Below are the code and all the weights of a small trained network. Each question names an input and a class and asks about switching units off, where a switched-off unit gives its printed mean instead of its output.

import numpy as np


def w(rows, s, z=0):
    codes = np.array(rows[::2]) - 128.0
    scale = np.full(codes.shape[1], s)
    scale[-1] = z or s
    return codes * scale


def f(y):
    return y / 2 * (1 + np.tanh(0.7978845608 * (y + 0.044715 * y**3)))


def log_softmax(a):
    a = a - a.max(-1, keepdims=True)
    return a - np.log(np.exp(a).sum(-1, keepdims=True))


def net(x, mask):
    res = np.array(x, float).reshape(1, 7) / 4 @ E
    y = f(res @ A[0][:, :-1].T + A[0][:, -1])
    res = res + np.where(mask, y, B[0][:, -1]) @ B[0][:, :-1]
    return log_softmax(res[-1] @ U[:, :-1].T + U[:, -1])


A, B = {}, {}
E = w([
[147,143,77,84,110,126,54,139,137,115,119],'x0',
[144,166,139,119,156,230,109,182,68,33,137],'x1',
[123,112,159,207,84,61,166,78,105,124,142],'x2',
[178,143,143,135,121,133,87,105,147,102,207],'x3',
[122,48,163,83,69,146,111,100,145,132,143],'x4',
[75,96,102,87,141,112,139,162,64,132,141],'x5',
[166,78,147,85,133,80,74,138,135,201,253],'x6',
],0.012)
A[0] = w([
[193,224,68,174,126,163,113,21,221,103,136,97],'neuron 1',
[124,62,28,108,76,21,152,80,229,213,99,217],'neuron 2',
[118,99,132,93,189,171,122,190,128,162,94,32],'neuron 3',
[119,45,202,232,33,59,160,73,106,124,166,118],'neuron 4',
[222,199,115,152,119,171,84,116,172,169,147,72],'neuron 5',
[202,2,131,79,102,220,122,115,72,168,174,160],'neuron 6',
[91,156,115,133,179,173,158,141,81,66,182,3],'neuron 7',
],0.0084,0.006)
B[0] = w([
[122,141,181,138,122,51,204,180,145,160,50,187],'neuron 1',
[123,121,180,67,131,134,146,205,156,168,97,252],'neuron 2',
[120,85,83,186,114,112,163,114,137,142,105,151],'neuron 3',
[223,151,76,211,106,120,206,199,155,170,27,217],'neuron 4',
[157,110,81,128,146,61,63,93,238,135,199,164],'neuron 5',
[104,184,206,121,77,144,132,184,138,158,2,185],'neuron 6',
[120,74,96,49,168,169,164,153,156,201,106,161],'neuron 7',
],0.01,0.019)
U = w([
[123,72,178,6,141,159,146,156,161,171,163,203],'0',
[157,84,170,142,151,142,91,1,84,92,199,2],'1',
[104,192,162,157,157,132,181,178,46,82,80,249],'2',
[221,183,57,158,167,137,81,132,210,146,214,108],'3',
[112,161,68,41,166,132,77,196,86,110,209,40],'4',
[92,78,121,82,79,189,139,114,134,35,128,16],'5',
[103,103,130,188,112,97,206,141,188,163,61,155],'6',
],0.0098,0.0075)

Each question gives the input, the list of numbers given to net, and the class t.
The units are the neurons (one row each of A and B). Each row of codes is followed by its name. A weight is (code - 128) times the scale printed after its matrix; where a second scale follows, it is the last column's (A, B and U).
mask holds one flag per neuron, in row order. A switched-off neuron (its flag False) gives its mean, the last column of its row in B, instead of its output. The means were averaged over made-up inputs and are rounded, as every weight is.
A unit's drop is (log p(t) with every unit on - log p(t) with that unit switched off) / (log p(t) with every unit on - log p(t) with every unit switched off).
The circuit of an input: a set's keep is (log p(t) with only the set's units on - log p(t) with every unit switched off) / (log p(t) with every unit on - log p(t) with every unit switched off). Starting from all 7 units, units are removed one at a time, each time the one whose removal leaves the highest keep (on an exact tie, the one counted first), for as long as the keep stays at least 0.8.
circuit, biggest first: the units of the circuit, biggest drop first
unit that matters most: the unit with the biggest drop
k most important neurons: the k neurons with the biggest drops, biggest first
drop of u: that unit's drop, to one decimal
input [-3,3,-1,-8,-8,-2,-1], class 2: 4 most important neurons	[neuron 4; neuron 5; neuron 1; neuron 2]
input [8,1,-3,-5,5,2,-3], class 5: circuit, biggest first	[neuron 4; neuron 1; neuron 2]
input [-4,-8,-3,8,6,7,5], class 6: unit that matters most	neuron 4
input [-4,6,-4,-6,-1,4,0], class 0: 3 most important neurons	[neuron 7; neuron 4; neuron 1]
input [7,5,-8,0,0,2,-6], class 0: 2 most important neurons	[neuron 7; neuron 4]
input [7,2,-5,3,8,5,-3], class 5: circuit, biggest first	[neuron 2; neuron 1]
input [7,-4,0,-1,7,-1,-8], class 0: circuit, biggest first	[neuron 4; neuron 2]
input [2,1,-4,7,3,2,-6], class 5: circuit, biggest first	[neuron 4; neuron 2]
input [6,7,-8,-2,-5,-6,-5], class 6: circuit, biggest first	[neuron 1; neuron 5]
input [1,7,-4,-7,5,-6,1], class 2: 4 most important neurons	[neuron 2; neuron 6; neuron 4; neuron 5]
input [2,8,1,0,-2,-8,-2], class 3: 2 most important neurons	[neuron 5; neuron 6]
input [-8,-7,-5,7,-7,1,6], class 0: circuit, biggest first	[neuron 2; neuron 4]
input [7,8,-2,2,8,8,2], class 2: 3 most important neurons	[neuron 6; neuron 2; neuron 5]
input [5,6,3,3,7,-4,4], class 6: circuit, biggest first	[neuron 6]
input [7,2,-2,-1,3,-7,3], class 3: 4 most important neurons	[neuron 5; neuron 2; neuron 7; neuron 4]
input [8,-6,-7,7,-5,-6,8], class 0: 3 most important neurons	[neuron 2; neuron 1; neuron 4]
input [-6,-5,-7,2,-5,2,-4], class 2: 2 most important neurons	[neuron 4; neuron 5]
input [1,6,-1,-3,2,5,-6], class 0: 2 most important neurons	[neuron 7; neuron 4]
input [3,-1,-6,5,2,-5,1], class 3: 4 most important neurons	[neuron 5; neuron 2; neuron 4; neuron 7]
input [7,8,-4,4,-3,5,-4], class 0: unit that matters most	neuron 7
input [-3,-7,-5,-3,5,8,-3], class 0: 2 most important neurons	[neuron 4; neuron 2]
input [4,6,8,8,3,5,8], class 2: drop of neuron 6	0.8
input [7,-4,-7,-5,1,-3,-2], class 0: drop of neuron 2	0.1
